arr =
[[-21  41 -35   9  33 -21   0   8]
 [-24 -23 -23  41 -12  29 -26  16]
 [ 12  43  28 -41  19 -19  18  -7]]
Rows and columns are numbered from 0.
Which number is the entry at row 0, column 0?
Answer: -21
Which number is the entry in row 1 and column 2?
Answer: -23
Which number is the entry in the bottom-right corner?
Answer: -7
Which number is the entry just right of the smallest entry?
Answer: 19
The smallest entry -> -41
Which number is the entry in row 1 and column 0?
Answer: -24
The entry in row 0 and column 1: 41
Which number is the entry directly above -12?
Answer: 33
Which number is the entry in row 2 and column 0?
Answer: 12
The entry just left of 29: -12

x =
[[-11  17 -10 -12   4   6  17 -16   6 -34  28  -2  25]
 [-20   3 -31  13  21   2 -31 -26   1  21  -3 -21 -21]
 [ 42  37  19   9  20 -29  -6  -4  -2  15 -13 -15 -10]
 [  6  19 -17  21  11  -2  22   7  -2  -8 -25  25  23]]
The bottom-left entry -> 6
The last entry, reading row by row?
A: 23
The smallest entry in the last column?
A: -21
The entry just left of 15?
A: -2
The first entry in reading order: -11
The entry directly below 28 is -3
The smallest entry in the first column?
A: -20
The 4th-last entry, reading row by row?
A: -8
The largest entry?
A: 42
The largest entry in the first row -> 28
The largest entry in the last column is 25
The 5th-last entry, reading row by row is -2
The second entry from the end, reading row by row -> 25
The third entry on the diagonal from the top-right corner?
A: -13
The entry just right of the largest entry: 37
The smallest entry in the last row: -25
The entry directly below 13 -> 9
The entry directly below 4 is 21
The entry just left of -16?
A: 17
The fourth entry in reading order -> -12
The entry just right of -29 is -6
The entry just right of -3?
A: -21

Read these off the table that follows. Indices start at 0.
1) Which number is the entry at row 0, column 2?
2) Which number is the top-right entry?
3) Which number is the entry at row 0, column 1?
4) Which number is the entry directly above -6?
5) Which number is the entry just right of 26?
6) Which number is the entry in the bottom-left corner?
7) Which number is the entry in row 1 and column 2?
8) Which number is the bottom entry of the column that holds the smallest entry?
[[-35  -3  -5  -2  45  -3   2  -1  -4]
 [  2  -4   1 -11  -2  -1   3   1   0]
 [ -2   8   0  28  -1   4  -6   2   0]
 [ -2  26   4   0   1   1  29  -3 -36]
 [  0  -2   0  -5   1  -1   1   0   1]
 [  4   7  -2   1  -2  -2  -2  32   5]]
1) -5
2) -4
3) -3
4) 3
5) 4
6) 4
7) 1
8) 5

Questions about the matrix below. Indices start at 0.
1) Read off the entry at row 2, column 0.
2) Read off the entry in the top-right corner.
3) Read off the bottom-left entry.
4) Read off the top entry of the column that holds the largest entry.
5) Read off the entry at row 0, column 1.
6) Read off the entry directly above the largest entry.
7) Read off the entry in row 1 and column 1.
8) Read off the entry at row 0, column 0.
[[-17 -13  22 -15   6 -14]
 [ -1  -2  -5   8   8  17]
 [-16 -11  24 -15   5 -12]
 [  1  -3  -7   7   4  13]
 [-22 -11  37 -19   8 -19]
 [  1 -17  -6   3 -21  -8]
 [ 14  12   4  11  -6  11]
 [  8  11   6  11  -9   9]
 [  8  10   6  12  -7   6]
 [ -4  -5  -6   4   8  13]
 [  9  10   8   5  -3   7]
 [  7 -32 -18   8 -41 -30]
 [-11 -17  15 -11  -9 -20]
 [ 10  11   8  12  -6   9]
 [-16 -12  26 -13   5 -11]]
1) -16
2) -14
3) -16
4) 22
5) -13
6) -7
7) -2
8) -17

1234	8977	3187	9679	9482	7117	8525	3191	8806	6268	1170	9237
The third entry from the left is 3187
The third largest entry?
A: 9237
The 2nd entry from the left?
A: 8977
The 4th entry?
A: 9679
The entry just left of 1170?
A: 6268

A =
-24,-16,12,13,-14,12,10,-16
33,-16,-4,9,13,3,2,22
26,-16,8,-27,13,5,6,-1
-4,-16,6,38,-11,13,10,2
7,-16,4,-36,12,-5,-1,-4
27,-16,12,13,-2,24,18,-2
17,-16,-8,-20,20,-12,-8,16
12,-16,-5,-27,18,-13,-6,11
-1,-16,17,-23,-3,11,11,-23
-4,-16,13,28,-13,19,14,-8
The first entry in reading order? -24
The entry directly below the smallest entry: 13
The second entry from the end, reading row by row -> 14
The entry in the bottom-right corner is -8
The entry just left of the smallest entry: 4
The top entry of the column that holds the largest entry? 13
The top-right entry: -16
The fifth entry, reading row by row -> -14
The entry directly above the smallest entry? 38
The entry directly above the largest entry -> -27
The second largest entry? 33
The entry just left of -20 -> -8
The entry just left of -6: -13
The 3rd entry from the end, reading row by row -> 19
The entry in the bottom-left corner? -4
The first entry in the row that holds the smallest entry? 7
The second entry on the main diagonal -> -16
The largest entry in the last row? 28
The last entry in the row that holds the largest entry? 2
The entry just right of the smallest entry? 12
The second entry on the diagonal from the top-right corner is 2
The third entry on the main diagonal? 8
The smallest entry in the last row? -16
The entry just right of 38: -11
The smallest entry in the last column: -23
The entry directly above 14? 11

Questions about the row below.
1) Find the minimum.
2) Find the entry just right of 5.308.
[ 11.032 -15.453   5.308  16.664]
1) -15.453
2) 16.664
